Here is a tiny trained network, its code and every weight. The questions are about switching its units off for an input and a target symbol, where a switched-off unit gives its printed mean instead of its output.

import numpy as np


def w(rows, s, z=0):
    codes = np.array(rows[::2]) - 128.0
    scale = np.full(codes.shape[1], s)
    scale[-1] = z or s
    return codes * scale


def f(y):
    return y / 2 * (1 + np.tanh(0.7978845608 * (y + 0.044715 * y**3)))


def softmax(a):
    e = np.exp(a - a.max(-1, keepdims=True))
    return e / e.sum(-1, keepdims=True)


def log_softmax(a):
    a = a - a.max(-1, keepdims=True)
    return a - np.log(np.exp(a).sum(-1, keepdims=True))


def net(x, mask):
    ids = ['ΓΘΛΞΠΦΩαζμσψ'.index(c) for c in x.split()]
    T = len(ids)
    res = E[ids] + P[:T]
    u = 0
    for l in range(2):
        q, k, v = (res @ M[l].T for M in (Q, K, V))
        z = softmax(np.where(np.tri(T) > 0, q @ k.T / 4**0.5, -1e9)) @ v
        res = res + np.where(mask[u], z, O[l][:, -1]) @ O[l][:, :-1]
        u += 1
        y = f(res @ A[l][:, :-1].T + A[l][:, -1])
        res = res + np.where(mask[u : u + 8], y, B[l][:, -1]) @ B[l][:, :-1]
        u += 8
    return log_softmax(res[-1] @ U[:, :-1].T + U[:, -1])


Q, K, V, O, A, B = {}, {}, {}, {}, {}, {}
E = w([
[160,115,145,104],'Γ',
[135,129,91,111],'Θ',
[94,128,138,123],'Λ',
[97,90,152,103],'Ξ',
[3,112,141,68],'Π',
[136,119,159,145],'Φ',
[147,118,88,97],'Ω',
[113,98,199,146],'α',
[164,94,146,99],'ζ',
[118,166,106,128],'μ',
[136,131,108,49],'σ',
[172,109,105,137],'ψ',
],0.021)
P = w([
[99,30,210,42],'0',
[130,96,228,99],'1',
[188,2,41,221],'2',
[189,158,117,174],'3',
[135,123,143,40],'4',
[195,28,27,141],'5',
[91,163,209,201],'6',
[183,60,207,90],'7',
[240,88,108,176],'8',
],0.0093)
Q[0] = w([
[101,155,166,134],'0.h0',
[111,239,3,156],'0.h0',
[135,24,136,237],'0.h0',
[111,190,75,121],'0.h0',
],0.0052)
K[0] = w([
[178,239,151,115],'0.h0',
[160,179,71,148],'0.h0',
[136,95,193,127],'0.h0',
[119,175,2,132],'0.h0',
],0.0067)
V[0] = w([
[226,104,24,179],'0.h0',
[38,167,185,143],'0.h0',
[2,97,169,54],'0.h0',
[87,138,172,170],'0.h0',
],0.0066)
O[0] = w([
[154,122,164,255,52],'0.h0',
[10,165,202,160,93],'0.h0',
[216,185,49,115,255],'0.h0',
[71,135,62,28,107],'0.h0',
],0.0061,0.0036)
A[0] = w([
[72,102,180,2,141],'0.n0',
[57,70,28,75,207],'0.n1',
[142,161,158,42,41],'0.n2',
[113,97,144,198,72],'0.n3',
[83,122,129,142,6],'0.n4',
[177,181,73,101,49],'0.n5',
[147,136,85,222,2],'0.n6',
[149,118,86,147,2],'0.n7',
],0.0087,0.0041)
B[0] = w([
[253,171,61,135,255],'0.n0',
[194,14,110,133,239],'0.n1',
[36,207,30,173,160],'0.n2',
[199,164,230,93,117],'0.n3',
[90,140,213,174,101],'0.n4',
[64,131,151,253,145],'0.n5',
[97,123,203,88,135],'0.n6',
[209,130,102,93,121],'0.n7',
],0.0056,0.0052)
Q[1] = w([
[115,147,85,117],'1.h0',
[132,128,167,143],'1.h0',
[167,144,119,127],'1.h0',
[110,172,106,1],'1.h0',
],0.014)
K[1] = w([
[254,63,70,197],'1.h0',
[153,115,220,146],'1.h0',
[92,90,61,50],'1.h0',
[37,207,24,96],'1.h0',
],0.0085)
V[1] = w([
[29,136,186,202],'1.h0',
[108,186,254,70],'1.h0',
[186,139,108,250],'1.h0',
[161,117,138,240],'1.h0',
],0.0067)
O[1] = w([
[163,113,133,152,3],'1.h0',
[130,73,42,64,48],'1.h0',
[115,129,254,82,128],'1.h0',
[141,99,203,125,107],'1.h0',
],0.0085,0.014)
A[1] = w([
[148,195,148,161,24],'1.n0',
[171,110,100,110,209],'1.n1',
[30,119,107,111,105],'1.n2',
[112,2,48,150,221],'1.n3',
[8,31,118,122,209],'1.n4',
[204,231,72,70,96],'1.n5',
[194,139,18,141,251],'1.n6',
[124,118,46,224,254],'1.n7',
],0.0092,0.0044)
B[1] = w([
[77,34,93,221,130],'1.n0',
[98,218,118,120,187],'1.n1',
[216,76,138,190,123],'1.n2',
[171,75,191,154,176],'1.n3',
[210,92,255,233,127],'1.n4',
[77,58,49,159,220],'1.n5',
[118,151,227,139,255],'1.n6',
[143,64,236,158,189],'1.n7',
],0.006,0.0089)
U = w([
[120,54,53,129,99],'Γ',
[154,126,63,85,2],'Θ',
[2,152,157,155,94],'Λ',
[159,153,56,146,48],'Ξ',
[4,71,66,216,4],'Π',
[136,84,217,194,253],'Φ',
[250,100,92,224,192],'Ω',
[60,97,94,92,23],'α',
[113,197,107,127,36],'ζ',
[142,68,54,110,117],'μ',
[87,151,119,88,2],'σ',
[154,152,135,59,125],'ψ',
],0.008,0.0044)

Each question gives the input, a string of symbols that net reads in full, and the target symbol t.
The units are the heads (4 rows each of Q, K, V and O) and the neurons (one row each of A and B). Each row of codes is followed by its name. A weight is (code - 128) times the scale printed after its matrix; where a second scale follows, it is the last column's (O, A, B and U).
mask holds one flag per unit, layer by layer, with each layer's heads first. A switched-off unit (its flag False) gives its mean, the last column of its rows in O or B, instead of its output. The means were averaged over made-up inputs and are rounded, as every weight is.
A unit's drop is (log p(t) with every unit on - log p(t) with that unit switched off) / (log p(t) with every unit on - log p(t) with every unit switched off).
The circuit of an input: a set's keep is (log p(t) with only the set's units on - log p(t) with every unit switched off) / (log p(t) with every unit on - log p(t) with every unit switched off). Starting from the 12 units with the biggest drops (on a tie, the unit counted first), units are removed one at a time, each time the one whose removal leaves the highest keep (on an exact tie, the one counted first), for as long as the keep stays at least 0.8.
units of the circuit, in order: the units of the circuit, biggest drop first
unit that matters most: the unit with the biggest drop
top k neurons: the k neurons with the biggest drops, biggest first
top k neurons in layer l: the k neurons of layer l with the biggest drops, biggest first
drop of u: that unit's drop, to one decimal
input Π μ Γ ζ ψ μ μ α, target Π: units of the circuit, in order : (0.h0, 1.h0, 1.n5)
input Π ψ Ξ Π Γ Λ, target Φ: top 2 neurons in layer 1 : (1.n7, 1.n6)
input Ω ψ Ω Θ μ Π, target Φ: units of the circuit, in order : (1.n4)
input Π Γ Ω μ ζ, target Π: top 4 neurons : (1.n5, 0.n2, 0.n0, 1.n0)
input Π Π ψ μ α, target Π: top 3 neurons : (1.n5, 0.n2, 1.n0)
input Π Γ ψ σ Ξ, target Π: units of the circuit, in order : (0.h0, 1.h0, 1.n5)
input Π Π Γ Λ σ Ω, target Φ: units of the circuit, in order : (1.n7, 1.n6, 1.n3)
input α ψ Γ, target Φ: top 3 neurons in layer 1 : (1.n3, 1.n6, 1.n7)
input Π Φ Ξ Ω μ, target Π: units of the circuit, in order : (1.h0, 0.h0, 1.n5)
input Π α Λ Ω Ξ Φ ψ Ω, target Π: top 2 neurons in layer 0 : (0.n0, 0.n2)
input Π μ Θ Π Π Φ α Θ, target Π: top 3 neurons : (1.n5, 0.n0, 0.n2)
input ψ μ Ω Ω Γ Ξ, target Φ: top 2 neurons in layer 1 : (1.n4, 1.n3)
input Π Θ Γ Φ Φ ζ, target Φ: top 3 neurons in layer 1 : (1.n7, 1.n6, 1.n3)
input Γ Θ Θ μ, target Φ: units of the circuit, in order : (1.h0)
input μ Φ Γ, target Φ: top 2 neurons : (1.n3, 0.n0)
input Φ Θ Ω Ω ψ σ, target Φ: top 2 neurons in layer 1 : (1.n3, 1.n5)
input Λ μ Ω μ μ Ξ, target Φ: top 3 neurons in layer 1 : (1.n3, 1.n4, 1.n5)
input Γ ψ μ Ω Ξ ζ, target Φ: top 2 neurons in layer 1 : (1.n3, 1.n5)
input Γ ψ μ ζ μ Π, target Φ: top 2 neurons in layer 1 : (1.n4, 1.n3)
input Π μ Ξ μ Ξ Θ, target Φ: unit that matters most : 1.n7
input Π ψ Π Ω Λ Ξ μ μ, target Π: top 3 neurons in layer 0 : (0.n2, 0.n0, 0.n1)
input μ ψ μ ψ, target Φ: drop of 0.h0 : 0.2
input Ξ ψ μ μ Γ Λ, target Φ: drop of 1.n4 : 0.2
input α ζ ψ, target Φ: drop of 0.n5 : 0.0
